Here is a tiny trained network, its code and every weight. The questions are about switching its units off for an input and a class, where a switched-off unit gives its printed mean instead of its output.

import numpy as np


def w(rows, s, z=0):
    codes = np.array(rows[::2]) - 128.0
    scale = np.full(codes.shape[1], s)
    scale[-1] = z or s
    return codes * scale


def f(y):
    return np.maximum(y, 0)


def log_softmax(a):
    a = a - a.max(-1, keepdims=True)
    return a - np.log(np.exp(a).sum(-1, keepdims=True))


def net(x, mask):
    res = np.array(x, float).reshape(1, 6) / 4 @ E
    y = f(res @ A[0][:, :-1].T + A[0][:, -1])
    res = res + np.where(mask, y, B[0][:, -1]) @ B[0][:, :-1]
    return log_softmax(res[-1] @ U[:, :-1].T + U[:, -1])


A, B = {}, {}
E = w([
[32,160,200,99,121,179],'x0',
[166,28,142,219,161,83],'x1',
[112,97,79,101,87,35],'x2',
[132,217,78,142,255,54],'x3',
[112,191,57,206,114,151],'x4',
[166,217,96,86,136,158],'x5',
],0.0091)
A[0] = w([
[117,114,206,54,136,194,135],'N1',
[10,193,89,209,164,138,157],'N2',
[94,67,90,162,135,231,163],'N3',
[153,203,37,177,94,90,228],'N4',
[111,106,230,108,41,177,253],'N5',
[154,99,120,45,120,190,105],'N6',
[134,110,73,69,100,64,159],'N7',
[177,80,112,149,239,94,140],'N8',
[96,189,168,130,124,214,207],'N9',
[14,75,189,100,93,113,224],'N10',
[43,215,120,221,147,115,145],'N11',
[197,123,90,115,65,101,150],'N12',
[124,85,152,144,130,42,225],'N13',
[172,63,137,205,171,122,188],'N14',
[47,166,47,162,182,194,178],'N15',
[160,80,105,242,1,139,191],'N16',
[212,45,137,252,58,160,126],'N17',
[239,144,7,152,164,78,242],'N18',
],0.0095,0.0044)
B[0] = w([
[50,170,131,37,136,204,203],'N1',
[81,191,215,196,139,93,199],'N2',
[72,94,159,192,140,152,182],'N3',
[200,229,220,123,121,94,211],'N4',
[86,102,58,116,37,208,250],'N5',
[143,178,135,86,153,151,171],'N6',
[185,125,88,50,93,71,174],'N7',
[151,40,104,105,187,67,189],'N8',
[39,235,146,132,173,196,214],'N9',
[21,32,68,112,70,118,225],'N10',
[57,140,220,181,138,57,193],'N11',
[225,186,104,166,60,155,169],'N12',
[166,20,63,105,141,108,191],'N13',
[114,71,146,178,183,134,197],'N14',
[83,218,216,146,153,83,195],'N15',
[175,96,152,166,35,151,218],'N16',
[180,80,147,214,133,188,217],'N17',
[254,142,204,59,145,70,231],'N18',
],0.0073,0.014)
U = w([
[96,206,193,191,169,88,49],'0',
[76,205,108,79,113,225,247],'1',
[180,102,127,138,246,59,201],'2',
[85,129,67,109,57,77,87],'3',
[165,124,118,244,71,197,111],'4',
[229,201,129,114,99,108,45],'5',
],0.012,0.0014)

Each question gives the input, the list of numbers given to net, and the class t.
The units are the neurons (one row each of A and B). Each row of codes is followed by its name. A weight is (code - 128) times the scale printed after its matrix; where a second scale follows, it is the last column's (A, B and U).
mask holds one flag per neuron, in row order. A switched-off neuron (its flag False) gives its mean, the last column of its row in B, instead of its output. The means were averaged over made-up inputs and are rounded, as every weight is.
A unit's drop is (log p(t) with every unit on - log p(t) with that unit switched off) / (log p(t) with every unit on - log p(t) with every unit switched off).
The circuit of an input: a set's keep is (log p(t) with only the set's units on - log p(t) with every unit switched off) / (log p(t) with every unit on - log p(t) with every unit switched off). Starting from the 12 units with the biggest drops (on a tie, the unit counted first), units are removed one at a time, each time the one whose removal leaves the highest keep (on an exact tie, the one counted first), for as long as the keep stays at least 0.8.
circuit, biggest first: the units of the circuit, biggest drop first
k most important neurons: the k neurons with the biggest drops, biggest first
drop when u is switched off: that unit's drop, to one decimal
input [7,-4,4,6,-8,-4], class 3: circuit, biggest first -> [N10]
input [8,4,5,-7,-3,-6], class 3: 2 most important neurons -> [N10, N1]
input [0,-5,4,1,0,-3], class 3: circuit, biggest first -> [N9, N17]
input [-1,2,0,-1,-8,4], class 1: circuit, biggest first -> [N18, N1]
input [2,0,-1,4,-4,-8], class 2: 3 most important neurons -> [N5, N16, N8]
input [2,-3,2,1,0,-3], class 3: circuit, biggest first -> [N9, N4, N17]
input [5,-4,8,5,-7,5], class 3: circuit, biggest first -> [N9, N4]
input [-5,-7,0,-2,7,4], class 5: 2 most important neurons -> [N18, N12]
input [-3,0,6,3,3,-3], class 5: 2 most important neurons -> [N4, N12]
input [-5,-2,2,0,-4,-3], class 2: 2 most important neurons -> [N5, N4]
input [-1,-6,3,3,-4,1], class 5: 2 most important neurons -> [N5, N10]
input [7,5,1,-4,-6,-7], class 3: 2 most important neurons -> [N10, N1]
input [-1,-2,0,4,-1,-8], class 2: drop when N5 is switched off -> 0.1
input [-1,1,-3,8,-3,3], class 2: circuit, biggest first -> [N8]
input [6,1,6,-2,-3,-1], class 3: drop when N10 is switched off -> 0.1
input [-6,-7,0,7,-3,-6], class 2: drop when N5 is switched off -> 0.3
input [-3,5,4,5,6,0], class 2: drop when N8 is switched off -> 0.2
